What each symbol does to the objects:
state | r x
Fel | Bav Tob
Zad | Buk Vod
Nef | Luk Lum
Mun | Fel Raz
Baz | Tig Buz
Fev | Poz Riz
Nuv | Kar Ziv
Tig | Tob Bav
Dal | Fes Tem
Mol | Ziv Kar
Poz | Mol Sul
Faf | Nuv Nis
Tem | Faf Dal
Vod | Fev Zad
Fes | Pek Bez
Bez | Tem Fes
Bav | Buz Tig
Lum | Bek Nef
Nis | Dal Faf
Vug | Nef Bek
Raz | Zeg Mun
Ziv | Nis Nuv
Zeg | Vod Buk
Bek | Dis Vug
Zuv | Bez Pek
Dit | Vug Dis
Kar | Sul Mol
Gez | Lum Luk
Pek | Dit Zuv
Dis | Zuv Dit
Riz | Zad Fev
Tob | Raz Fel
Buz | Gez Baz
Sul | Riz Poz
Buk | Mun Zeg
Luk | Baz Gez

In the rows, zero is written as 62.

Row, then object:
61,91,31,53,65,49,46,72,65,67,67,12,63,71,61,77,62
object: Bek
85,81,51,58,84,63,64,65,34,58,84,6,65,70,61,82,70
object: Mol
59,29,77,62,33,67,63,58,79,59,63,84,59,40,71,50,58
object: Luk
50,37,84,66,42,74,70,53,86,63,62,91,44,55,67,43,60
object: Luk
42,57,58,76,32,68,87,76,62,34,40,76,63,64,64,70,82
object: Fel
39,61,58,67,52,77,96,54,65,73,40,79,73,70,52,90,81
object: Raz
31,77,56,70,49,78,112,53,68,62,40,73,75,71,56,84,80
object: Raz
80,76,39,56,81,63,48,74,51,58,68,25,75,54,43,86,37
object: Ziv
37,59,53,72,41,86,98,69,66,53,34,66,55,64,68,73,104
object: Fel
100,58,75,70,85,47,27,46,62,82,72,72,50,53,58,32,54
object: Pek
69,99,24,50,57,52,38,81,46,67,80,15,75,69,50,84,51
object: Bek
70,84,42,58,83,81,43,65,40,69,74,21,72,62,44,77,41
object: Ziv
78,81,33,56,86,75,69,69,60,66,76,25,57,86,65,89,71
object: Mol
48,48,101,67,71,60,57,41,90,78,40,110,41,59,55,53,47
object: Riz
73,78,50,59,85,48,40,72,40,76,80,14,83,50,63,100,50
object: Ziv
51,42,87,39,68,57,60,44,93,62,73,106,42,65,76,38,66
object: Sul
35,40,81,71,32,52,85,62,77,44,55,100,51,63,84,39,59
object: Zad
34,44,82,71,42,79,92,58,75,68,41,97,74,45,53,72,80
object: Mun
83,83,56,55,82,61,20,71,57,64,72,20,81,65,47,75,50
object: Ziv
39,71,45,60,55,96,97,81,50,64,38,56,78,73,57,80,64
object: Bav
37,73,53,58,46,82,104,57,80,66,36,75,68,65,59,79,83
object: Raz
33,62,81,52,48,66,107,56,84,74,30,100,46,59,68,42,79
object: Baz
50,93,34,69,53,55,59,63,46,38,74,28,77,90,59,79,61
object: Poz
81,38,86,76,82,51,36,41,74,61,85,80,71,40,66,31,50
object: Dit
33,69,54,59,38,83,104,78,72,45,55,79,61,63,76,55,56
object: Tob
74,79,70,67,91,65,41,70,40,51,78,29,53,50,64,78,54
object: Zuv
33,79,52,65,37,87,73,59,49,44,50,59,85,66,43,87,56
object: Buz
72,34,76,69,71,58,59,67,67,77,50,109,60,50,54,35,56
object: Nef
76,59,94,63,73,41,43,54,108,58,61,85,38,45,78,30,69
object: Vug
97,44,61,66,72,24,23,47,57,66,80,71,49,52,54,36,65
object: Pek
78,84,51,56,84,43,23,55,38,75,74,33,44,64,73,49,45
object: Bez
52,63,64,50,46,68,109,63,83,65,50,79,49,62,75,48,67
object: Buk
110,64,78,72,102,68,34,65,51,67,81,39,54,67,68,67,73
object: Dal

Each walk starts at a row, and each symbol moves it to the next object.
Answer with the object's row; about right is enough.
start 42,65,59,74,25,80,94,72,60,52,37,46,72,76,57,87,90
r 66,79,36,56,62,96,89,73,44,57,61,41,57,74,68,82,84
r 37,77,27,67,61,75,74,73,49,73,44,33,84,59,28,91,54
x 52,53,99,74,60,66,83,55,83,68,47,112,48,72,54,47,50
x 52,78,32,72,64,82,66,76,49,62,54,13,81,70,24,81,61
x 56,38,97,78,49,47,75,42,86,69,44,111,61,59,56,45,60
r 49,47,77,78,37,50,77,60,82,34,49,105,56,56,78,54,62
r 34,64,65,64,54,68,107,64,99,62,45,83,67,59,57,47,74
x 36,70,50,82,33,79,87,75,69,55,45,49,73,64,56,90,78
x 47,58,52,70,59,68,102,63,98,65,56,104,63,59,72,52,79
r 25,53,68,86,27,69,90,68,84,66,30,86,91,68,52,72,62
r 40,53,61,75,17,71,105,75,66,40,43,84,39,62,73,70,93
x 25,57,45,58,30,89,94,79,86,55,54,88,76,66,72,36,67
x 34,69,53,60,11,80,93,76,76,48,48,67,57,75,70,76,81
r 38,55,41,53,54,93,103,76,60,56,35,60,63,72,48,71,76
x 41,40,79,69,36,67,103,66,82,61,38,112,73,67,69,66,51
x 41,77,43,50,45,99,117,88,63,61,40,55,66,66,48,92,74
x 48,33,78,63,47,61,87,73,63,53,44,95,68,80,83,61,61
x 34,69,43,54,55,97,107,71,51,73,49,63,65,73,46,84,64
x 40,43,75,58,45,59,92,83,71,72,33,105,59,75,77,70,52
x 61,70,53,62,61,100,108,80,60,67,46,50,73,66,52,90,67
x 43,41,62,69,35,65,99,65,71,52,46,95,65,72,62,64,50
r 26,62,42,62,42,90,98,68,79,62,38,84,75,55,82,58,78
r 45,81,58,72,46,83,105,57,72,88,39,79,74,65,47,78,77
r 42,65,66,74,22,76,99,67,52,50,28,49,71,75,73,97,67
x 45,55,47,70,67,67,111,67,81,67,44,96,71,57,66,48,77
x 51,63,49,96,24,80,91,75,47,53,30,62,73,69,51,89,78
r 37,84,25,57,48,79,98,83,42,54,55,42,72,62,72,80,90
x 35,45,73,74,36,56,68,59,87,56,51,97,57,62,95,43,58
r 46,48,51,69,40,72,109,75,88,66,43,100,75,55,50,59,73
r 31,55,57,94,44,79,91,51,89,61,26,82,84,63,45,68,60
r 44,63,43,62,31,80,84,59,69,42,33,61,52,66,65,73,91
r 46,66,35,51,64,75,95,79,48,64,26,51,63,56,55,93,75
r 50,79,27,59,27,71,86,79,51,49,51,49,57,74,38,96,56
x 42,55,86,53,49,64,92,53,87,73,36,102,53,65,72,62,71
x 28,80,28,64,32,71,73,68,49,48,55,47,75,70,41,91,69
r 55,82,43,59,60,64,77,54,44,53,69,36,86,99,55,83,82
x 49,29,77,65,39,74,53,44,98,50,58,113,54,59,60,34,66
r 56,60,89,42,50,58,91,50,88,64,46,101,59,70,66,49,69
r 26,33,77,78,42,62,100,65,76,58,38,102,64,60,85,67,62
x 53,77,43,46,59,97,105,66,55,69,33,56,77,63,59,89,65
x 39,48,75,57,39,78,105,66,78,55,45,107,55,74,74,71,55
r 28,62,38,55,25,90,87,54,85,61,54,86,68,69,82,51,79
r 42,83,52,78,50,59,104,72,66,64,47,70,72,75,41,87,82
x 29,61,64,78,30,78,104,57,93,61,40,85,53,63,55,70,63
x 30,80,59,51,39,78,105,52,75,67,39,77,83,80,49,90,71
r 45,75,52,80,41,76,88,72,61,55,35,56,69,77,62,78,72
r 48,80,26,51,53,75,109,88,52,52,71,45,64,64,54,80,82
r 58,83,45,64,58,87,82,72,45,81,49,36,73,65,34,99,62
x 54,40,90,75,61,63,73,39,72,79,41,97,49,63,52,34,45
r 55,52,80,74,50,59,90,57,77,38,39,113,46,55,89,54,57
x 38,90,29,52,49,81,99,68,55,66,59,34,58,63,56,79,83
r 47,77,41,58,72,85,84,64,34,67,55,25,77,64,15,92,58
x 58,48,110,54,66,55,77,64,74,79,58,100,45,83,53,45,64
r 48,44,77,73,43,56,80,76,85,37,41,93,43,56,96,55,60
r 46,48,65,62,56,72,100,55,88,64,59,91,50,51,65,43,63
r 36,60,64,79,39,74,96,53,65,53,36,88,65,63,52,79,86
x 34,71,48,77,47,86,108,61,74,67,36,72,76,82,51,91,67
x 25,59,52,73,36,62,98,50,68,52,39,100,82,54,55,75,67
x 24,87,62,69,46,80,115,62,75,83,43,65,70,63,52,77,71
x 32,60,66,64,23,63,90,64,84,62,36,82,82,75,48,70,77
x 37,77,49,77,62,82,108,66,62,65,47,95,80,63,38,82,78
r 42,69,52,79,19,74,73,75,56,56,51,50,75,57,58,103,81
x 46,61,52,49,71,71,103,51,102,77,53,87,61,66,64,49,90
r 34,53,59,76,23,79,89,54,68,61,41,89,72,61,46,59,76
r 45,55,51,66,27,81,99,72,64,46,36,65,48,71,73,84,86
r 49,71,40,67,43,90,107,76,53,61,36,50,55,48,59,81,74
r 44,88,30,57,39,89,82,82,51,46,49,49,75,63,47,98,44
x 44,55,85,53,53,69,90,52,84,67,50,102,51,74,60,46,61
x 34,75,34,58,34,74,84,65,42,45,57,42,81,69,37,97,63
x 36,51,97,65,48,75,90,46,85,74,30,94,52,67,52,47,63
r 31,46,70,83,37,69,100,76,67,57,36,86,55,77,63,72,55
r 31,59,51,47,39,75,87,80,63,46,48,85,63,63,77,71,75
r 37,82,75,68,31,76,95,62,67,57,40,79,75,72,51,70,79
x 29,69,73,83,42,75,98,51,64,64,34,101,81,57,39,74,59
x 37,81,58,73,48,84,99,57,73,64,37,79,76,61,58,87,86
r 39,75,42,74,38,79,82,73,48,43,37,54,65,67,61,92,73
r 45,75,21,40,52,94,107,73,59,53,62,35,74,65,65,83,80
x 40,50,89,55,26,65,69,66,72,52,37,109,50,58,85,41,62
x 49,90,40,53,44,90,91,70,48,51,69,58,73,63,64,90,91
x 48,53,81,73,43,70,91,59,75,39,51,103,66,51,88,39,67
x 50,87,37,50,44,94,101,77,46,58,59,36,60,65,65,76,69
x 31,59,64,94,39,59,77,55,76,38,47,105,51,51,87,47,55
x 54,81,40,52,42,87,97,67,50,55,56,50,65,63,70,78,81
r 54,75,36,71,63,78,85,67,48,75,45,39,81,62,30,96,53
r 80,78,45,63,61,58,62,60,33,40,65,22,73,88,51,80,65
x 54,51,82,59,64,49,71,59,87,82,72,82,53,52,67,21,64
r 48,56,105,76,57,67,70,46,81,60,46,109,36,66,56,40,56
x 46,79,34,65,58,85,82,64,36,49,54,24,87,58,41,98,80
r 64,84,38,60,51,66,61,59,38,60,62,32,74,83,64,89,63
r 88,80,44,54,91,79,55,86,37,59,85,19,70,71,69,96,73
r 70,81,51,60,94,75,45,68,48,66,72,32,74,54,44,63,53
r 87,83,66,51,62,41,14,62,57,70,97,35,55,82,59,57,57
x 96,48,66,43,83,36,17,55,83,48,83,49,58,48,60,39,67
x 77,69,61,59,70,33,27,58,44,86,99,30,60,74,71,82,68
r 89,52,84,54,97,61,41,71,43,72,87,43,57,49,70,63,86
r 84,67,75,59,91,45,16,63,58,73,84,42,28,48,80,24,33
r 99,42,71,63,83,41,34,55,42,89,83,72,68,64,63,19,60
x 89,70,73,71,87,52,30,56,38,70,78,13,70,57,59,69,62
x 92,64,77,63,79,34,22,47,51,73,89,65,52,61,55,27,55
x 80,66,72,70,92,57,34,48,54,54,92,16,54,59,54,63,43
r 79,78,64,73,86,43,24,69,50,72,75,39,37,75,66,59,50
x 74,83,78,50,87,45,28,48,76,72,78,46,50,40,72,34,27
r 81,53,72,62,69,43,25,58,60,85,79,80,48,71,55,24,64
x 85,78,70,52,75,54,32,70,51,53,81,19,68,74,56,74,53
x 109,48,70,64,81,46,22,62,57,81,82,77,60,54,70,31,44
r 96,39,91,73,75,47,44,43,68,55,80,84,57,41,72,51,65
x 73,85,37,81,75,73,42,74,32,78,90,33,81,70,43,77,89
x 76,41,101,80,81,57,40,43,83,53,80,81,63,41,73,42,54
r 80,55,93,57,66,49,46,45,110,67,59,90,39,49,69,31,51
x 67,92,35,71,59,59,46,74,51,85,58,25,66,83,69,75,49
x 60,53,71,70,73,39,46,51,88,57,52,85,23,50,72,37,58
x 72,92,31,62,51,52,49,70,55,67,71,21,73,66,68,78,60
r 80,83,57,64,90,62,31,56,38,73,90,21,73,76,51,66,72
r 71,71,70,50,90,63,26,52,46,48,89,3,55,67,54,75,72
x 92,45,71,70,93,36,39,52,56,68,92,78,42,74,64,29,41
r 81,40,89,73,85,55,40,38,68,59,89,84,59,50,81,31,51
r 70,60,97,48,66,46,50,48,90,60,48,88,47,37,68,41,42
r 65,25,71,75,67,63,65,56,71,74,59,108,53,62,71,31,53
x 67,89,49,58,78,94,76,82,55,53,77,28,82,59,53,101,67
x 48,23,66,69,66,49,67,63,61,79,55,117,49,59,70,39,56
r 55,29,87,51,47,61,60,59,93,60,70,102,59,46,69,34,69
r 64,49,88,35,51,74,95,50,87,72,32,86,69,72,55,41,75
x 43,66,33,55,39,80,78,74,52,51,55,37,72,62,44,90,62
x 46,55,83,49,55,68,83,47,91,45,38,98,52,72,59,38,82
r 36,51,62,72,44,70,103,65,64,64,39,105,62,68,71,65,66
r 30,62,49,57,34,88,109,75,74,57,39,75,83,66,73,46,79
x 39,75,53,67,17,73,95,54,68,34,41,70,47,76,72,79,89
r 37,64,41,54,50,86,105,83,68,58,57,58,66,43,53,77,76
r 37,79,32,43,37,69,88,66,48,48,50,41,65,68,33,102,56
r 59,80,33,57,53,80,87,64,38,52,79,28,75,95,53,73,87
r 56,87,45,55,75,78,67,83,57,56,72,16,76,56,58,112,64
x 56,22,79,64,74,55,62,67,68,66,51,108,51,49,68,38,51
x 46,72,46,68,82,72,72,81,49,52,58,36,65,66,57,97,51
x 71,40,79,62,64,46,60,63,66,73,57,110,45,58,75,45,52
x 55,83,49,72,79,87,83,71,55,64,65,23,87,67,54,106,56
r 78,95,23,63,52,51,56,73,44,77,75,10,61,61,43,86,58
x 70,51,88,56,78,38,46,51,92,78,39,91,25,51,67,38,64
x 78,83,40,61,67,51,50,91,34,70,72,16,64,67,47,80,41
r 88,74,45,71,69,55,28,62,45,80,87,35,75,52,62,68,70
x 78,31,89,71,83,54,27,44,71,70,80,63,61,46,83,54,55
r 74,51,83,54,74,25,59,68,79,55,47,95,35,34,59,33,57
x 65,96,31,76,56,57,45,84,33,65,81,25,71,69,51,90,59
x 67,63,90,58,75,43,72,50,95,53,49,89,26,45,71,43,69
r 74,31,73,66,66,50,54,59,69,65,72,110,68,43,68,33,64
x 62,86,46,59,68,84,52,66,59,55,59,20,59,65,69,107,75
x 80,15,71,73,71,56,61,55,75,80,41,104,59,45,74,34,54
r 53,29,91,59,39,64,74,56,95,55,69,99,59,48,78,28,68
